(in the rows, 128 means zero)
Each row of numbers belongs to one of the nodes below and depends on some of the facts about them. Some rows are named. Which node is each other row?

There are 3 kinds of fact about the nodes: klune, trebir, taplis.
basiro taplis:trimur
batrel trebir:a taplis:trimur
bire trebir:a taplis:zoplema
brifle taplis:tredok
brigos trebir:b taplis:limuk
broflos klune:drimek trebir:a taplis:zeflu
bukor trebir:b taplis:grirar
dazus trebir:a taplis:grirar
dezaval taplis:zoplema
difla trebir:b taplis:stedru
dofa trebir:a taplis:gabal
dolol trebir:a taplis:truplatras
drefodon taplis:zoplema
dresel trebir:a taplis:sulaska
drimek taplis:tredok
dudum klune:lotan trebir:a taplis:zeflu
dukla trebir:a taplis:setre
dukligros klune:gabal trebir:a taplis:drefodon
flanur klune:drimek trebir:a taplis:truplatras
fleplen trebir:b taplis:grasus
flusketras klune:skedan trebir:a taplis:stedru
funel trebir:a taplis:brifle
gabal taplis:zoplema
garides trebir:a taplis:basiro
gazur trebir:a taplis:stedru
graron klune:plupa trebir:b taplis:basiro
grirar taplis:limuk
gritro trebir:a taplis:zoplema
grodram trebir:a taplis:grasus
grugipom klune:drefodon trebir:a taplis:grasus
guflun trebir:a taplis:dezaval
kina trebir:a taplis:siskam
kipus klune:kloro trebir:a taplis:siskam
klegras trebir:b taplis:setre
kleke klune:loto trebir:a taplis:zeflu
klenes klune:basiro trebir:a taplis:plagrik
kloro trebir:a taplis:drefodon
kugru klune:siskam trebir:a taplis:basiro
lales klune:skedan trebir:b taplis:plagrik
lotan trebir:a taplis:limuk
loto trebir:a taplis:plagrik
muzor klune:sanur trebir:a taplis:brifle
nefen trebir:a taplis:limuk
nufer trebir:b taplis:basiro
peskir trebir:b taplis:tomitra
plibris trebir:a taplis:zeflu
plifus trebir:a taplis:plagrik
pliklon trebir:b taplis:grirar
plubun klune:gritro trebir:a taplis:trimur
plupa trebir:a taplis:grasus
potrubu klune:batrel trebir:a taplis:zeflu
rikul trebir:b taplis:trimur
rula klune:sulaska trebir:a taplis:limuk
rupam trebir:b taplis:truplatras
sali trebir:b taplis:gabal
sanur trebir:b taplis:stozan
sebre klune:drimek trebir:a taplis:brifle
setre taplis:trimur
siskam taplis:plagrik
skedan trebir:b taplis:setre
sketukom klune:drimek trebir:b taplis:truplatras
stastem trebir:a taplis:bruves
stedru taplis:zoplema
stelur trebir:b taplis:siskam
stival trebir:a taplis:stozan
stozan taplis:trimur
stugrosam trebir:a taplis:tredok
sulaska taplis:bruves
supluk trebir:a taplis:trimur
tomitra taplis:bruves
tradun trebir:b taplis:zoplema
traza klune:plibris trebir:a taplis:stedru
trebrek klune:bukor trebir:b taplis:stedru
truplatras taplis:limuk
tudrir klune:bruves trebir:b taplis:siskam
vegak trebir:b taplis:bruves
veklim klune:bruves trebir:b taplis:grasus
vepe trebir:a taplis:drimek
vofas trebir:a taplis:drefodon
zeflu taplis:plagrik
ziklir klune:dofa trebir:a taplis:brifle
zonar klune:stedru trebir:b taplis:siskam
zufol klune:kipus trebir:a taplis:brifle
zukuzel trebir:b taplis:drefodon

Some rows with their names:
[100 127 135 112 127 116 134 132  54 158 128 146 130 114 154 140 117 105
 123 125 110 109 109 139 146  88 165 142]: potrubu
[142 108 123 163 126 170 131 164 117  63 119 123  96 142 143 155 151 121
 137 149 180 105 144 131 120 161  73 117]: gabal
[133 143 117 110 147 115 145 122 159 107 134 109 154 144  96 126  89 117
 126 116 149 206 126 130 130 148 130 153]: brigos
[120 124 133 133 137 123 139 116 159 120 131 121 133 125 113 110 118 121
 125 121 162 165 126 131 134 139 161 135]: vegak
[136 146 116 105 146 114 146 122 159 105 134 107 158 148  93 129  85 117
 126 115 146 211 128 131 129 150 125 157]: rupam
[125 130 120 141 141 123 144 111 179 134 145 107 137 118 120  92 116 179
 106 115 143 127 115 121 132 109 158  86]: graron
[110 120 118 117 109 112 125 126  63 172 126 148 113 119 166 135  79 104
 121 129  18 155 116 148 151  93 170 136]: broflos
[107 119 137 138 146 161 139 128 173 113 125 119 121 135 120 117 107 102
 128 139 193 173 110 132 135 142 153 114]: sali
[125  96 123 149 119 104 152 158  13  76 128 150  98 110 163 170 143 127
 120 118 130 103 149 143 149 102 157 178]: siskam
[152 154  95  94 114 112 119 126 122 155 130 119 150 154 124 135  63 113
 132 128   4 193 132 138 125 140  81 134]: flanur
[147 157 119  94 134 118 126 127 126 136 128 123 158 147 113 142 106 120
 137 126  97 156 123 124 120 131 101 151]: nefen
[122 135 138 122 136 161 119 134 139 142 120 133 126 136 139 134 123 107
 139 148 142 120 108 124 124 125 122 113]: guflun
[134 129 123 141 143 124 141 108 191 127 140 113 134 119 118  97 118 177
 112 118 137 142 118 117 129 108 175 103]: rikul
[139 140  96 110 125 111 139 120 155 128 136 104 146 152 107 120  49 109
 121 117  58 247 135 145 135 157 110 137]: sketukom
[110 112 131  98 152 106  97 133  70 140 134 152  99 110 135 172  70 101
 118 114 147  92  96 147 129  97 203 130]: kipus
[160 111 117 155 110 117 131 148 102  69 127 129 109 129 130 146 164 150
 133 124 129  98 171 128 118 155  88 149]: tomitra
[150 161 115  89 135 115 126 129 126 134 128 121 161 151 110 146 101 119
 137 126  95 160 125 123 119 134  96 155]: dolol
[ 96 112 138 129 143 115 152 123 100 122 130 138 121 112 136 127 101 108
 116 117 157 174 113 139 155 102 212 158]: stelur
[121 124 133 133 136 123 140 117 159 120 130 122 134 125 113 110 119 122
 125 120 162 165 128 131 134 140 161 136]: peskir
[116 134 154 122 103 110  97  99 136 199 118 137 146 109 115  86 180  92
 143 122 139  86 141 135 125 161 104 124]: ziklir
[178 137  96 121 125 106 140 154 103  52 131 113 139 157 106 170 125 143
 134 118 108 156 170 128 112 167  48 175]: limuk

Which node is each row?
No name comes twice in this set of rows, the named rows included.
[156 115 120 149 118 121 129 141 113  85 126 128 113 129 126 142 160 146
 130 125 134 110 161 128 122 149  92 145] : grasus
[138 106 126 163 132 182 130 167 123  66 117 122  94 145 145 155 150 112
 138 156 193 109 137 132 121 161  69 109] : stedru
[129 141 135 114 129 127 118 120 134 159 124 135 139 127 129 123 131 123
 135 131 112 122 116 124 127 118 133 131] : grodram
[ 60 138 137 124 124 181 118 130 128 165 133 133 109 149 120 152 147 112
 136 149 127 124 101 124 126 140 116 107] : flusketras
[181 121 103 166 123 118 137 136 145  84 143 114 114 119 140 122 166 236
 112 118 101  55 153 109 113 108 105  94] : basiro
[147 105 150 162  87  97  95 108 136 133 114 140 116 105 106  93 229 113
 148 116 161  75 195 136 117 204  77 156] : brifle
[139 107 126 163 129 178 130 167 121  66 118 121  94 143 143 155 150 116
 138 153 190 107 141 132 121 161  72 112] : drefodon
[ 86 113 135 128 138 113 154 126  86 128 134 131 128 111 137 125 102 101
 111 115 165 160 113 147 155 104 195 144] : zonar
[135 146 116 109 145 114 149 123 153 108 134 106 159 146  97 126  93 115
 126 116 155 200 128 134 131 149 123 151] : bukor
[151 107 138 160  98 105 109 123 124 111 118 136 113 114 116 114 204 126
 142 119 145  85 184 133 118 185  81 153] : tredok
[159 113 117 155 111 117 133 150  96  73 128 126 113 129 133 145 166 148
 132 123 136  91 170 131 119 156  84 146] : sulaska
[118 127 152 115 115 104  77  99 144 192 122 140 130 108 104 102 157  91
 140 117 152  79 135 139 116 166 123 118] : zufol
[134 129 123 140 143 123 145 111 182 129 140 111 136 119 120  94 120 173
 113 117 147 135 118 121 132 112 168 101] : sanur
[ 94 120 137 139 147 168 139 132 165 122 127 112 124 136 123 115 106  92
 125 141 210 165 105 138 137 146 132  96] : trebrek
[124 134 157 123 107 111  95  95 151 194 115 143 141 110 112  88 180  98
 147 125 132  97 141 129 124 158 121 138] : funel

Now the same nodes, written a new way:
Known rows:
[109 125 164 120 134 122 164 118 165 131 117 135 114 114 112 136 122  94
 134 133 109  89 105 131 139 126 155 131 118 130 121  94 126 128 159 132
 131 154 125 128 106 119  94]: tradun
[145 133 122 132 133 119 130 130 135 134 112 139 112 134 128 131 129 145
 136 140  85  86 118 125 136 135 122 142 147 109 134 134 127 121 141 137
 141 132 122 133 117 121 138]: bire
[ 97  89 126 132 143 125 139 120 141 115 129 122 121 130  96 142 120  99
 112 109 138 118 102 133 133 129 168 131 116 129 111 106 133 151  70 124
  96 123 137 119 124 120 105]: lales
[127 112  79 134 122 103 126 143 125 121 126 122 147 150 130 136 129 142
 129 126 120 116 137 117 114 128 103 136 138 109 125 123 130 135 102 140
 128 114 129 132 142 129 146]: kina
[120  97 125 142 131 119 168 155 129 115 155 122 199 154 132 122 135  76
 128 150 168 181 131 122  87 116 127 118  81 122 122 209 122 128 125 142
 108  99 133 129 127 116 119]: siskam
[133 130 112 136 120 117  65 120 126 134 122 130 115 131 129 128 129 155
 115 126 117 118 154 126 122 131 106 122 154 118 128 110 130 134 126 140
 126 137 125 128 131 137 164]: stugrosam
[145 133 121 132 132 121 128 130 133 134 111 138 112 133 128 131 129 146
 135 139  85  88 119 125 136 135 121 142 145 110 134 132 128 121 141 135
 141 133 123 133 119 121 138]: vofas
[135 136 102 124 129 141 106 132 112 123 120 120 120 131 146 126 125 181
 128 109 112 154 128 125 131 131 111 144 150 123 138 101 129 124  88 118
 138 142 125 126 151 138 139]: supluk
[131 137 109 123 127 139 101 128 104 123 128 119 125 125 146 128 127 180
 135 112 102 171 133 123 138 129 110 144 144 114 130  92 126 121  83 113
 140 145 123 131 146 136 142]: batrel
[138 129 170 135 133 149 128 130 112 130 155 131 158 124 136 113 136  99
 130 151 158 185 135 133 118 121 139 111  94 135 125 202 121 118 147 123
 118 117 129 128 113 119 129]: sulaska
[135 131 102 131 123 122 104 128 120 130 120 127 119 132 132 131 129 153
 128 125 111 112 138 124 131 133 112 133 151 116 132 105 131 129 118 129
 133 127 127 130 139 132 147]: grodram
[138 128 113 139 120 120  49 118 140 137 113 129 110 135 130 125 127 154
 103 127 128  95 158 128 103 132 107 114 170 125 136 103 130 137 140 150
 122 143 126 123 136 139 169]: muzor
[144 132 117 132 131 122 125 130 132 133 115 136 116 134 129 131 129 147
 134 137  91  94 123 125 134 134 119 140 147 111 134 129 128 123 135 134
 139 131 124 132 122 124 140]: guflun
[102 124 144 119 126 125 138 116 147 127 128 125 123 115 117 134 122 101
 127 120 140 118 124 130 132 122 145 121 119 138 118  78 128 136 134 126
 123 147 130 124 126 129 103]: peskir
[137 132 104 131 123 122 105 128 118 130 123 127 120 134 132 130 129 152
 129 127 115 114 139 124 129 131 111 131 148 118 132 111 130 129 117 129
 133 127 127 129 139 131 149]: stastem
[138 138 107 128 112  99  76 127 155 139 111 128  96 143 121 129 132 184
  83 118  88 150 162 137 123 136  88 116 155 137 118 132 129 143 155 145
 113 127 128 135 116 155 175]: sebre
[103 134 134 114 119 126 154 109 128 131 131 123 114 106 115 139 125  88
 142 122 153  95 129 130 149 125 152 116 123 144 121  58 134 136 133 105
 128 125 136 128 139 128  97]: brigos
[103 131 155 105 132 138 134 117 132 115 135 113 121  97 123 133 120 149
 131  88 135 156 109 129 142 117 145 136 125 143 109  69 119 133  94 112
 133 155 122 125 117 132 119]: graron
[140 130 100 130 125 124 107 130 127 129 115 124 117 134 133 129 127 156
 126 123 120  92 134 125 119 132 115 132 160 122 137 106 130 131 121 132
 134 125 128 127 141 131 151]: grugipom
[139 141  93 126 118 125 121 121  99 134 127 126 112 124 131 134 131 141
 143 129 128  92 145 124 146 134 117 127 151 124 134  97 136 129 119 108
 137 104 134 133 149 130 142]: nefen
[109 144 124 103 114 109 188 121 151 134 122 120  96 117 110 141 129 117
 117 114 126 127 129 140 157 130 138 116 120 165 115  85 134 143 158 101
 117 107 141 136 129 143  98]: sketukom

Rows to name:
No name comes twice in this set of rows, the named rows included.
[142 128 168 136 135 151 131 132 117 129 151 132 152 126 133 112 134 102
 125 146 166 173 128 135 113 123 141 111 100 142 129 212 121 120 149 128
 117 113 130 125 113 121 130] : tomitra
[145 148 147 126 124 153 159 120  81 136 158 129 136 111 129 118 139  80
 151 148 189 130 138 135 145 128 153 104 106 153 133 180 132 121 151  90
 125  72 141 130 134 118 117] : truplatras
[110 138 178 144 132 148 113 134  96 133 147 151 176 130 121 111 128 103
 122 159 174 195 124 122 162 117 114 119  93 144 131 225 130 105 149 151
 121 109 127 127 114 135 111] : bruves
[ 79 133 151 123 126 124 128 121 135 127 117 141 136 116  99 134 114 119
 117 118 161 106 107 120 169 117 124 129 132 153 123 100 134 127 134 158
 130 134 126 123 121 143  98] : veklim
[133 121  69 125 118  86 160 155 151 123 114 119 130 162 124 138 133 170
 103 118  91 150 134 127 118 132  87 136 135 129 119 148 129 142 126 138
 117  98 133 139 130 144 148] : broflos
[135 130 112 135 121 119  70 121 124 134 122 129 116 132 130 128 129 154
 117 127 116 118 151 125 123 131 107 124 152 118 128 112 129 132 124 139
 128 136 125 128 132 137 160] : vepe
[ 91 105 118 122 124 105 161 131 155 117 130 119 148 130 114 141 123  92
 127 118 144 118 124 122 116 119 135 126 110 129 112  84 128 142 118 137
 119 136 131 126 131 126 101] : stelur
[141 114  55 134 112  87 120 148 119 119 138 130 123 152 132 135 126 117
 136 102 138 107 149 124 112 140  97 142  95 111 127 155 137 141 100 158
 149 122 121 123 140 131 143] : kipus
[ 71 114 126 127 126 104 150 136 142 117 122 136 163 132  97 139 114 108
 117 118 170 110 105 113 153 112 113 132 121 146 117 117 134 133 120 169
 124 119 127 124 125 140  97] : tudrir
[125  97 127 140 133 118 168 157 130 113 155 122 193 152 129 122 134  86
 124 142 174 171 126 123  88 116 127 119  83 127 119 221 121 131 123 146
 108  93 132 128 120 116 125] : zeflu

The same nodes again, as new rows of numbers:
Known rows:
[ 98  74 129 125  99 122 119 184 127 153 115 140 139 117 132 146 129 152
 152 114 141 148 127 111 188  89 106 116]: vepe
[ 72 154 138 126 135 142  60 162 144 151 117  69 153 150 111 174  85 167
 151  98  98 152 158 101 127 113 120 105]: truplatras
[ 73 151 123 135 136 144 118 161 121 152  82  97 158 169 131 168  66 142
 185 160  91 146 109 103 133  90 121 145]: setre
[ 73 132 127 126 124 143  65 164 146 156  94  84 107 171 126 174 130 172
 139 129  92 131  52 100 125 111 103 144]: zoplema
[108 115 137 100 122 149  64 200 143 153  78 145 119 141 108 176  69 162
 173 131  98 123 140 123 133 109  79 134]: zukuzel
[ 72 149 124 135 134 144 117 162 123 153  82  94 159 169 131 168  68 143
 182 159  92 147 109 104 132  90 121 145]: stozan
[ 71 124 130 127 112 136  47 165 145 158  91 101 120 172 124 176 126 172
 140 131  92 133  53  96 122 104  95 145]: drefodon
[ 81 107 151 134 126 151  67 162  81 160  73  57 173 165 118 165 146 169
 156 104  94 151  73 126 121  89 126 145]: siskam
[ 71  79 123 131  53 152 112 187  90 154  78 123 169 115 113 143 133 143
 140 102 155 132 156  95 196 117  93 134]: plupa
[111 140 129 131 134 151 113 188 107 151  71 148 166 124 117 174  59 142
 199 157 102 126 154 124 147  93  87 139]: nufer
[106 101 130 114 116 127 117 171 116 154 124 135 116 117 134 142  86 158
 151 125 170 142 118 114 201 101  98 111]: grugipom
[103  89 133 118 106 130 114 173 103 154 116 142 134 117 132 142 106 155
 156 115 162 141 131 103 184  96  99 114]: grodram
[126 115 147 116 135 153 110 195  85 152  70  70 115 124 109 171  85 154
 183 111 130 129 145 127 139 109 103 131]: lales
[115 111 131 112  51 119  57 175 142 154  85 147 136 123 134 150  94 167
 145 127 125 128  99  94 146 106  82 126]: gritro
[109 113 137  99 120 150  62 200 142 153  78 146 113 143 107 176  71 163
 173 132  98 123 132 123 133 109  77 136]: difla
[128 128 142 118 130 153 101 192  89 152  74  66 121 118 123 171  73 158
 180 116 130 131 144 127 140 111  99 137]: tudrir
[107 116 137 102 122 149  67 199 141 153  75 144 123 140 108 177  71 161
 175 130  97 124 141 124 134 109  80 136]: sali
[ 71  80 127 135 129 121 114 165 145 152 105  66 173 139 128 171 135 151
 152 125  92 152  88 121 128  88 119 144]: drimek
[ 81 145 133  93 133 129 111 167 129 152 131 132 114 116 132 140  71 164
 154 103 178 151 151 108 206 114  96 100]: flanur
[117 130 133  92 134 150  96 192  83 151 137  59 155 122 107 136  91 156
 200 105  99 125 140 127 169 106  75 140]: zonar
[107  94 140 112  86 149 104 164  83 167 105  86 124 116 133 134  95 169
 146 138 180 148  82 127 204 102 107 138]: kleke

Which node is each row?
No name comes twice in this set of rows, the named rows included.
[ 74  95 167  87 124 146 106 165 103 155  79 147 169 117  96 132 118 158
 195 121 156 151 131  95 188  82  94 100] : lotan
[122 105 138 110  57 121 112 183 115 151  84 136 120 151 129 135 145 153
 174 101 103 123 115  95 125 101  81 103] : dofa
[128  97 141 122  99 146 116 164  80 160  89  82 114 119 134 145 116 168
 144 112 180 146 101 127 168 100 121 125] : potrubu
[ 72 133 127 128 129 142  71 164 145 155  91  77 109 172 126 175 128 171
 140 127  92 137  54 103 125 109 107 143] : dezaval
[120  94 129 133 116 136 117 165  82 160  79 150 167 127 133 160  73 145
 165 139 169 137 149  95 145  82 118 134] : batrel
[101  84 133 103  66 127  75 179 119 160 110 148 129 136 129 147 123 169
 147 117 142 126  99  95 152  93  82 129] : kloro
[128 108 164 129  49 145 104 163  86 154  50  86 154 116 134 139 127 150
 162 122 150 146 100 106 127 105 118 107] : plibris

Now the same nodes, written a new way:
Some nodes and their rows:
[132  92 106 107 125 152 115 159  84 181 134 161 178 139 147]: kipus
[102 166 137 124 122 161 147 172  61 169 107 125 130 118 154]: zeflu
[153  74 130 153 140 102 167 122  74 111 133 169  78 140 136]: batrel
[117 158 162  61 124  55 193 162 147 150  86 142 132 154 140]: drefodon
[133  91 108  28 137 132  68 157 119 107 128 177 163  88 133]: plupa
[148 115 152  81 131 117 135 176 163 172 131 127 131 121  99]: tradun
[144  92 103 145 127 120  39 145 147 126 136  88  75 147 160]: rula
[131  83 121 127 111 145  96 145  85 143 129 120 119 134 148]: plifus
[148 121 155  89 123 112 105 167 177 181 142  84 118 137 102]: trebrek
[148  92  97 116 138 115  66 161 140 149 130 147 115 133 160]: dazus
[141 118 151 151 107 196  57 170 107 160 142  52  74 116 115]: lales
[118 171 125 116 148 111 140 158 119 159 106 142  96 119 148]: tredok
[150 121 156  89 131 115 117 176 163 175 138 131 130 122  97]: sali
[150  86 127 149 160 111 108 104  94 140 132 116 135 147 137]: plubun
[142 181 140  92 165 127 154 126  89 147 124 153  95 127 135]: stozan
[149 109 112  53 103 162  90 159 102 174 121 191 172 143 152]: loto
[141 185 137  76 172 127 174 123  90 156 127 169 108 131 136]: setre
[151 124 143 129 131 137  84 160 141 174 127 132 105 105 107]: peskir
[146  98 101  15 134 126 174 156 157 168 149 100 152 162 128]: flusketras
[145  81 105  35 140 123 219 175 121 153 122 183 131 148 126]: dofa
[142  99 110  95 136 126 107 141 117 148 129 143 127 142 145]: stastem

Name these rows:
No name comes twice in this set of rows, the named rows included.
[125 108 155 173 123 158  66 166 100 170 151  82 126 102 112] : tudrir
[145 132 151  79 163 164  35 133 130 124 148 108 133  65  93] : graron
[109 175 144 105 113 147 120 168  68 177 101 170 152 118 159] : siskam

